(in the rows, 128 means zero)
Each row of numbers stands for one node and depends on some of the facts below. Use the named rows to name the rest.

How the nodes are related:
[ploman, klisul, fluflur, kezon, zabruk, gramin, kasor, tafles, latrazem, sitrus, klazem, tokor, netruvu, datris, vuvak, pelus, floflan, sketim, faskor, gaske, zinum, tidras, neflak, bedre, leti, bave, susu, medrum, kadrelen, gagruk, dudru] Φ b
[zozi, nogadun, feskon, kifem, mafol, futra, ligro, zedem, gaplan, soni, dagrasta, bamesku, gunun, sogregran, gridan, klistel, tebrol] Φ c
[rutri, zekis, grolen, detra, trosker, sovestas, kluvudim, dreli, skufatrel, sado, kogres, grefe, vimes, broklon, lalu, loskugel, soflos, migak, modam, rista, gukol, skegeflin, ploplin, doklak, stife, dimeve, koplo, zikik, geplir, boflun, meflil, klopal, dridos, depon, kadu, sazur, bregus, ludo, subis, klobro] Φ a
[kezon, doklak] Θ ludo
[kezon, sazur, bregus] Θ klisul
[memu] Θ latrazem
[sovestas, sogregran] Θ mafol
[neflim, meflil, klobro] Θ ramogik
[dreli, futra, sogregran] Θ dafle
[dreli, tafles] Θ stogropin
[dreli] Θ sketim
[kasor] Θ gunon
[kasor, kifem, dimeve] Θ trosker
[kasor] Θ zinum
[kasor, vuvak] Θ rista
[feskon] Θ klopal
[feskon, gaplan, neflak] Θ depon
[feskon, sazur] Θ subis
[tafles, pelus] Θ lerer
[tafles, zikik] Θ zozi
[skufatrel] Θ gramin
[skufatrel, soflos, vuvak, zikik] Θ trasar
[skufatrel, kifem, vuvak] Θ stife
[grefe] Θ tuzus
[grefe] Θ nozo
[grefe, medrum] Θ zekis
[grefe, gaplan, soni] Θ datris
[lalu] Θ gagruk
[lalu, stulil, gridan] Θ trimabrur
[murisum, klistel] Θ sado
[murisum, gaplan] Θ fluflur
[soflos] Θ bave
[migak] Θ gukol
[stulil, netruvu, gridan] Θ rutri
[netruvu, sogregran, neflak, kadrelen] Θ bedre
[siziflan, klistel] Θ skimin
[siziflan, pelus, zikik] Θ vimes
[futra] Θ grolen
[ligro] Θ modam
[ligro] Θ funim
[vuvak] Θ zedem
[vuvak, dagrasta, dridos] Θ nogadun
[vuvak] Θ dudru
[skegeflin] Θ leti
[skegeflin] Θ bamesku
[pelus, dimeve] Θ gaske
[pelus] Θ kogres
[pelus, meflil] Θ floflan
[pelus, gridan] Θ rutros
[motuk] Θ detra
[motuk] Θ tidras
[soni] Θ tokor
[dimeve] Θ sitrus
[dimeve] Θ susu
[zikik] Θ sikli
[zikik] Θ broklon
[brustul] Θ kadu
[sogregran] Θ ploman
[neflak] Θ ploplin
[meflil] Θ buflir
[dridos, medrum] Θ loskugel
[dridos, medrum] Θ geplir
[medrum] Θ gunun
[medrum] Θ koplo
[sazur] Θ klazem
[klistel] Θ boflun
[klistel] Θ ronar
[tebrol] Θ zabruk

Named rows:
[139 113 112 133 111 130  91 119  94  79 139 120 129 121 147 120 144 153
  93  92 116 104  94 142 172 121 137 102] : stife
[127 123 124 156 158 115 117 132  93 137 129 131 125 138 143  99 112 129
 145 118 105  97 127 173 113 113 120 130] : sado
[130 113 118 168 127 142 103 107 107  93 142 138 140 129 139 122 120 119
 147 107 112 113 137 143 122 118 130 102] : vimes
[144 128 123 135 124 114 112 115 100  86 113 130 138 139 129 127 116 147
 124  99 118 135 141 152 136 128 150 113] : skegeflin
[149 132 123 160 127 135 118 109 100 113 125 137 143 142 137 114 125 140
 114 125 107 122 104 149 127 131 122 121] : kluvudim
[131 112 119 131 124 119 104 102  96  77 113 124 128 128 127 112 123 145
 118  95 126 130 138 144 147 120 145 104] : dimeve
[111 126 132 131 172  85 138 157 125 124  83 123 138 130  86  68  86 149
 168  82 161 146 181 234  83 103 160 104] : sazur
[126 114 116 145 144 119 111 132  96 132 140 127 122 131 154 103 122 127
 152 118 107 100 114 165 124 111 119 120] : rista
[156 132 133 108 140 124 154 155 157 155 157 108 121 140 142 147 120 111
  94 152  99 127 102  89 115 140 114 141] : ploman
[170 148 134 127 122 122 149 135 162 145 122 127 125 111 148 171 114 120
  99 175  99 136 100  73 120 134 106 131] : floflan
[107 143 115 137 128 143 147 116 113 136 157 166 112 101 129 172 180 138
 110 104 100 128 101 160  93 126 124 154] : bamesku
[145 114 126 143  53 110 161  95 212 152 123 212 148 119  69 165 143  62
 113 141 139 142 154 158 106 131 152 176] : gridan
[ 72 147 122  78 144 128 150 113 117 106  98 115 126 136 114 176 153 138
 101  99 150 168 126 133 133 121 135 151] : gaplan
[131 139 136 166 113 172 117 127 120 144 132 119 145 135 127 132 130 128
 108 146 151 151 108  96 133 147 119 119] : nozo
[105 133 128 160 141 180  80 131 108  67 124 105 145  89 135 172 140 111
  96 109 133 122 137 104 100 173 125 113] : dafle
[ 95 129 137 126 117 145 122 131 136 154 104 107 129 136 107 100 120 114
 145 144 173 147 150 108 165 130 122 129] : motuk
[131 131 134 147 118 150 122 134 121 153 108 120 136 113 131 140 120 131
  96 162 140 144  77 108 147 131 111 140] : sikli

Which node is each row?
No name comes twice in this set of rows, the named rows included.
[156 138 145  88 135  82 162 178 178 151  82 118 122 110  70 109 101 157
 131  93 172 161 162 170  74 123 187 110]	kezon
[ 49 127 124  50 184 117 153 131 107 152 123 129 123 174 118 149 148 114
 130 105 128 145 173 178 115 139 119 189]	sogregran
[149  97 126 176 111 109 124 128 158 152 135 175 153 141 111 101  92  61
 141 157  99  92 145 202 104 119 123 153]	rutri
[138 139 145 105 150  96 157 189 181 181 114 115 121 106  85  95 103 141
 152 126 145 134 143 178  61 121 154 125]	klisul

The same nodes again, as new rows of numbers:
Named rows:
[119 144 142 194 199 128 171 159 104  80 131 195 165  67 124 107 131 140
 176 134 147 151  96 163 120 117 151 158 100 141  82 169 196 117 139 162
 118 152 114  82 156 127 136 111 146 106 108 145 197  74 181 167  97] : sogregran
[154 139  97 155 152 122 134 119 138 159 115 150 153 128 105 151 104 126
 157 114 101 165 120 139 144 130 158  87 128 119 120 147 150 156 155 166
 129 163 119 140 159 108 143 127 135 117 107 134 164 123 122 109 109] : brustul
[168  96 119 121 138 137 109 102 149 138  97 112 107  79 113 190  89 134
 163 105 145 161 109 110 164 166 165 116 155 230 135  94 155 109  99  94
 133 154 106  94 117  81 130 108 115 134 145 195  83 155 131 116 115] : klazem
[148 186 143  69 135  71 180 105 131 148 119 132  98 142 137 150  25 155
 115  97 151 155  79 184 191 114 155 132  79 118  94 143 134 120 156 113
 177 145 170 123 177  85 121 125 139 133 173 133 162  91 147 165 115] : vuvak
[123 137 119 182  93 141  95  80 178 141  64 124 112 164 147 117  92 178
  97 152 116 107 185 111 128 114 107  67 139  93 112 112 120 147  94 133
 172 167 170 112  86 166 109  99  74 122 147 124 153 133  66 148 144] : trosker
[111 174 134 159 144 102 153  90 168 131  97 185 111 105 106  87  59 161
 138 130 113 150  87 153 109 117 112 116 140 152 110 105  96 127 162 160
 166 168 194  93  93 174 105 142 159 147 130 141 127 103 124 143 126] : zedem
[134 176 144 131 163  83 146  87 142 116 150  99 120 167 123 100  68 153
 116 109 106 148  98 173 151 119 123 153 115  82 121 122 128 140 151 112
 167 171 125 151 153 161 100 120 117  84 155 132 201 146 103 133 119] : soflos
[151 126 106 169 141 118 118 122 145 166 105 154 171 118  96 135  94 126
 160 100  75 167 148 115 140 131 147  65 157 151 132 148 141 168 141 164
 117 170 130 136 142 129 141 124 131 131  95 149 112 131 103 115 120] : funim
[130 155 142 104 105  87 137  81 126 162 112 123 102 120 140 131  22 168
 110 105 121 148 124 147 153 127 136 103 134 176 117 128 104 122 142 102
 163 142 183 106 121 140 121 113 133 149 164 153  93 102 107 170 129] : dudru
[127 122 148 194 162 127 126 120 101  89 129 135 178 128 144 121 136 146
 125 129 126 144 160 134 143 122 139 156 117 102 109 154 205 144 116 129
 131 143  94 113 160 140 101 103 109  77 120 148 203 128 123 154 114] : sovestas
[141 124 137 121 134 135 153 150  73 123 152 136 151  57 139 171  93 150
 139 119 157 147 122 122 172 131 165 152 129 164  89 167 209 118 114 114
 120 148 125  94 178 102 131  86 117 114 121 164 123  87 150 171 109] : kadrelen
[130 157 143 119 126  91 149  86 128 150 128 116 101 111 137 127  23 165
 118  94 118 152 119 146 143 146 141  92 137 186 112 137 117 125 134  95
 168 154 174 117 133 138 123 117 129 142 155 161  86 103  99 168 127] : gramin
[141  98  97 175 127 157 113 115 153 202 152 157 115 107 141 118  78 181
 192 125 146 146 166 104 106 173 103 112 137 143 124 123 117 136 125 110
 142 193 107 154 163 157 196 147 130 121  82 129 132 120  92 137 105] : buflir
[137 127 106 154  84 149 118 117 163 186  81 141  83 131 145 147  74 195
 139 133 140 128 145 118 147 136 155  45 120 144  99 147 136 124  88  85
 158 142 165  91 128  91 157  67 115 151 152 141 108  86 103 166 137] : susu
[ 97 131 134 223 168 144 131 128 111  96 115 194 178  49 123  94 125 148
 174 140 114 162 148 127  95 135 134 125 157 179 109 161 162 122 127 167
 109 151 139  66 117 170 120 117 149 125  98 165 125  82 136 163 125] : mafol
[118 118 145 167 152 136 125 123  72 122 137 135 166  68 156 145  99 146
 141 119 131 149 161 119 142 146 174 119 144 198 113 187 186 125 104 109
 122 127 125  81 167 121 136  93 123 126 126 185 107  83 125 185 107] : ploman
[161 153 137 150  85 146  77  83 114 186  93 155 159 154 117 142 125 130
 108 148 109 156 204 117 121 146 126 145 155 107 177  79 159 126 156 110
 141 114 137  96  85 183  91 141 156  82 113 146 150 144 113  94  90] : zekis

Name these rows:
No name comes twice in this set of rows, the named rows included.
[169 109 104 185 141 149  72  79 166 104  94 106 122 140 109 151 129 141
 143 122 109 156 137  93 136 170 129 120 166 173 155  79 139 128  97 130
 139 159  73 123  89 125 102 126  81  97 138 178 156 197 103  92 128]	ludo
[115 129 120 197 104 156  99  97 145 143 175  86  91 159 148  92 124 162
 145 138  67 124 145 123  83 161 126  94 154 124 131 114 108 119 122  92
 155 161 140 138 131 189 123  87 112  68 137 130 135 152  76 123 112]	vimes
[115 164 109 147 143 143 157 120 140 154 172  98 103 153 121 116 111 132
 182 117 110 125  69 164 121 137 164  71 129 104 116 135 121 114 174  97
 144 177 148 135 186 120 161  83 138  75 107 119 157 122 131 111  79]	siziflan
[193 186 139  73 100 101 128 107 102 222 130 176 141 137 115 182  78 127
 115 121 148 172 114 170 182 144 171 158  92 115 140 130 165 109 172  90
 151 100 132  83 147  68 131 142 192 110 140 132 158  93 182 115  77]	medrum
[127  98 149 163 123 151 112 101 116 104 107 114 149  88 106 143 128 132
 136 152 139 122 192  83 120 132 132 152 182 147 127  57 190 116 122  98
 134 158 134 118 107 188 101  95  91  61  79 170 122 153 113 113 110]	depon
[124 151 130 229 197 128 144 136 119  93 129 188 173  88 125  92 133 138
 186 124 137 157  98 174 103 132 158 137 112 133 103 172 169 115 157 155
 127 141 101  73 147 114 131 110 166 124 127 143 193  78 174 170  97]	futra
[155 153 100 131 108 156 154 140 134 194 194 125  68 139 157 148  87 180
 171 129 140 133  68 170 152 159 160 119  87 120  98 170 148  99 111  70
 150 159 120 117 211  61 175  79 139 101 147 117 170  82 155 162 105]	pelus
[132 137 120 133 100 113 130 105 155 171  74 148 110 115 146 146  43 169
 125 126 145 137 143 130 153 118 152  59 127 150 100 138 142 127 109 103
 163 151 180 102 115 106 135  91 104 164 153 153  96  86 104 168 146]	zinum
[120 125 140 136  93 128 137 122 100 165 116 112 133  74  98 173 104 126
 157 124 137 139 156 104 140 137 183  81 173 177 127  85 156 102 151  41
 137 147 179 108 137 136 143  71 137  92  91 158  53 112 140 127  91]	fluflur
[124 165 122 154 145 114 170 117 192 129  89 191  94 113 113  99  72 174
 154 133 147 141  62 173 129  99 114 101 101  89  81 119 121 126 147 167
 173 173 178  95 124 123 129 117 143 145 128 123 180  87 153 149 132]	kifem
[115 103 148 150 113 155 126 125  74 128 131 133 157  33 141 156  95 150
 132 130 129 151 174  83 140 147 152 121 172 206  93 163 182 113  91 104
 119 140 146  77 153 157 116  90 105 118 116 191  63  90 115 175 119]	bedre

Now the same nodes, written a new way:
Known rows:
[122 108 137 135  85 126 127 121 147 126 122 133 142 130 116 126 126 139
 133 123 139 120 136 132 128 142 118 142 109 125 112 141 125 148 129] : skegeflin
[127 123 129 133 145 131 129 120 126 126 136 128 134 124 130 119 120 127
 125 137 122 131 133 123 126 136 129 135 125 119 121 125 125 124 131] : neflim
[124 123 130 126 125 130 129 120 136 131 135 128 133 122 122 133 129 126
 127 133 114 132 130 126 126 129 127 136 135 120 120 123 121 129 131] : ramogik
[129 107 133 132 158 139 123 125 120 137 129 128 132 125 135 113 126 129
 132 130 121 132 133 125 133 134 126 120 113 124 125 126 108 134 131] : kadrelen
[122 124 134 137 142 132 132 124 123 131 125 127 135 126 123 114 117 130
 131 132 122 116 132 125 125 135 124 133 121 120 124 133 120 120 133] : meflil
[122 133 132 126 144 131 132 121 117 119 127 122 139 120 136 114 114 131
 138 133 123 134 133 125 126 133 119 138 117 120 134 127 120 130 132] : doklak
[122 130 130 131 115 134 127 126 134 140 130 128 134 124 111 134 133 128
 133 129 117 120 129 130 126 129 120 130 127 121 125 126 119 123 134] : gunun
[110 126 124 132 136 126 131 124  94 113 117 109 134 122 130 130 129 127
 118 103 113 130 127 116 124 117 106 146 146 135 133 100 112 110 137] : gukol
[124 123 130 125 123 130 129 120 137 131 135 129 133 122 121 135 130 126
 127 132 113 132 129 126 126 128 127 136 137 120 119 123 121 130 131] : trasar
[130 112 132 134 146 127 135 122 128 132 131 132 131 125 132 116 117 132
 125 130 126 119 131 125 124 136 132 121 121 126 120 130 120 117 131] : lalu
[128 132 127 129 153 135 129 123 128 138 137 127 134 126 120 117 122 134
 129 116 131 123 133 129 125 136 129 122 123 125 131 127 118 114 135] : soni
[131 112 131 134 153 134 130 125 129 136 132 132 129 125 133 117 122 131
 124 130 126 121 133 123 124 134 129 118 129 125 121 129 125 127 132] : netruvu
[120  92 121 113  67 115 132 131 112 103 116 118 128 127 103 139 146 129
 110  97 114 141 131 127 122 125 107 144 110 135 116 140 127 122 133] : detra
[126 120 132 131 136 127 133 122 126 126 128 128 134 124 132 118 116 130
 130 135 124 124 131 124 124 134 125 130 122 122 125 129 123 123 132] : dridos
[127 112 134 127 127 127 135 122 138 136 130 133 131 124 124 130 126 130
 126 125 118 121 128 128 123 129 130 120 131 128 119 128 116 123 131] : klopal
[126 126 129 126 112 130 128 124 135 135 134 129 133 121 121 135 131 128
 131 133 119 127 129 128 125 128 121 126 126 123 126 121 122 124 134] : zozi
[124 123 130 126 125 130 129 120 136 130 135 128 134 122 122 134 129 125
 127 132 113 132 129 126 126 129 127 136 136 120 119 123 121 129 131] : buflir

Which node is each row?
No name comes twice in this set of rows, the named rows included.
[126  97 136 123  72 130 122 123 158 133 126 136 138 126 120 143 142 136
 133 122 133 133 133 133 131 133 117 131 120 130 111 132 122 165 129]	leti
[127 104 135 121  26 150 142 141 128 121 151 131 139 142 137 105 134 124
 139 118 123 141 135 131 124 148 147 149  94 121 113 129 160 142 127]	brustul
[128 105 132 122  60 125 123 120 158 131 134 136 139 125 119 146 140 137
 133 124 137 135 132 135 130 136 117 129 109 131 114 127 124 153 130]	bamesku
[115 128 135 144  82 128 142 118 142 126 135 129 143 126 159 138 119 136
 126 108 144 115 126 116 117 127 124 142 176 145 121  76 141 138 133]	modam
[122  91 120 113  73 122 128 134 113 108 117 117 126 127 105 140 152 128
 109  97 115 143 133 125 122 123 104 141 117 134 118 138 132 131 134]	tidras
[128 122 126 145 184 110 109 100 152 130 118 132 140 119 111 136 116 152
 116 118 164 119 140 129 132 142 103 125 124 133 120 134 101 134 135]	tebrol

The same nodes again, as new rows of numbers:
Some nodes and their rows:
[107 147 121  89 169 132 122 141 148 128 118 140 141 136 132 124 115 130
 105 117  98 137 140 122 121 100 138 115] : tafles
[ 99 112 116 109 156 140 117 126 140 138 157 106 161 151 114 134  66 134
 109 122  89 138 152 119 124 146  78 146] : klisul
[119  97 141 141 123 137 152 101 122 118 142 105 145 119 140 135  76 128
 149 137 129 123 144 115 114 145 105 140] : subis
[126 110 142 132 116 123 161 107 124 116 135 128 129 112 148 144  92 124
 153 129 131 133 145 122 115 144 127 121] : ploplin
[104 146 124  92 175 137 116 138 149 126 120 139 150 134 130 123 120 126
 106 120  99 138 141 121 117  99 139 116] : pelus
[128 142 125 108 121 128 129 122 121 123 116 135 144 121 140 128  96 134
  95 132 121 113 135 119 101  85 124 113] : murisum
[126 123 151 128 124 120 158 112 120 111 139 132 134 111 152 147 102 119
 161 132 131 138 146 118 114 141 135 124] : rutri
[ 89 202  88 155 195  83  90  62 144 153 157  90  82 183  95 199 144 130
 147  65 134 132 128 174  69 114  77 108] : zabruk
[133  88 133 128 109 126 154  94 127 124 116 113 141  92 134 142 107 130
 136 117 132 132 133 127  89 141 127 116] : zekis
[ 93 161 178 136 110  63 123  95 132  99 171 104 141 104 132  97 165 143
  55 127 140 152 114  75 119 157  81 136] : bamesku
[123 169 127  87 106 131 144 125 109 109 132 150 130 161 151 121 131 144
  98 149 142 131 134  91 116 107 131 112] : futra
[108 130 116  88 170 139 112 130 150 133 106 127 156 124 122 120 126 131
  94 113  99 135 134 124 103  97 137 113] : vuvak
[123 101 141 136 120 133 155 100 121 118 139 111 139 115 140 140  82 129
 149 133 131 129 143 119 111 147 111 135] : klopal
[106 150 120  87 155 130 129 144 147 132 119 144 125 146 138 122 104 133
  99 118 101 130 144 127 134 104 136 111] : kadrelen
[131 162  73 120 111 176 109 213  90 109 155 102 162  84 133 117 105 145
 147  99 177 159  32 165 149  57 102 105] : memu
[111 119 119  94 158 122 116 125 145 135 134 128 168 115 113 144 126 126
 114 103  89 160 144 126  93 135 117 121] : dudru
[122 113 143 126 146 146 144 102 129 112 103 116 147  98 143 119 120 124
 137 130 139 114 129 111  95  92 153 121] : skufatrel

Which node is each row?
No name comes twice in this set of rows, the named rows included.
[131 122 117  89  85 128 134  96 113 126 140 123 159 126 121 138 147 145
  93 127 135 148 129  96  71 139 101 114]	gunun
[122 139 119  84 110 146 127 105 114 115 119 123 160 136 129 116 152 145
  83 137 141 126 120  87  79  94 129 114]	dagrasta
[114 142  61 105 132 166 107 221 109 126 177 101 166  86 115 135 116 141
 161  73 145 204  47 177 156 118  87 107]	latrazem
[123 147 134  93 107 126 132 110 108 110 157 136 165 139 132 145 148 136
 117 137 132 158 139  88  85 138 111 123]	zozi
[122 145 116  88 101 143 137 111 114 118 127 128 138 154 137 113 130 150
  82 140 143 123 129  90 100 106 121 115]	gaplan
[110 135 119  96 161 126 118 130 145 134 135 132 147 130 122 130 111 130
 103 113  97 146 138 128 114 123 124 116]	faskor
[119 166 133  89 117 138 134 119 111 109 134 143 141 155 147 119 136 142
  99 147 144 131 133  85 109  98 132 118]	gridan
[124 102 127 121 117 140 157  97 130 122  94 115 124 103 143 115 106 132
 121 124 141 106 128 123 104 105 143 110]	grefe
[125 103 130 123 129 143 149  97 131 120  94 111 137  94 142 116 116 129
 125 124 140 108 124 119  92  97 148 111]	dridos
[124 117 142 131 137 132 147 102 125 113 125 119 139 107 144 132 105 129
 142 132 139 121 133 118 108 121 140 121]	kluvudim
[175 114  94  98 169 142 138  65 108 113 182 120 148 130 138 164  63 144
 165 155 135 111 151 144  57 166 207 104]	gukol
[127 130 124  92  98 130 129 101 111 119 147 123 170 126 123 141 150 139
 103 129 133 154 130  91  72 136 105 121]	nogadun

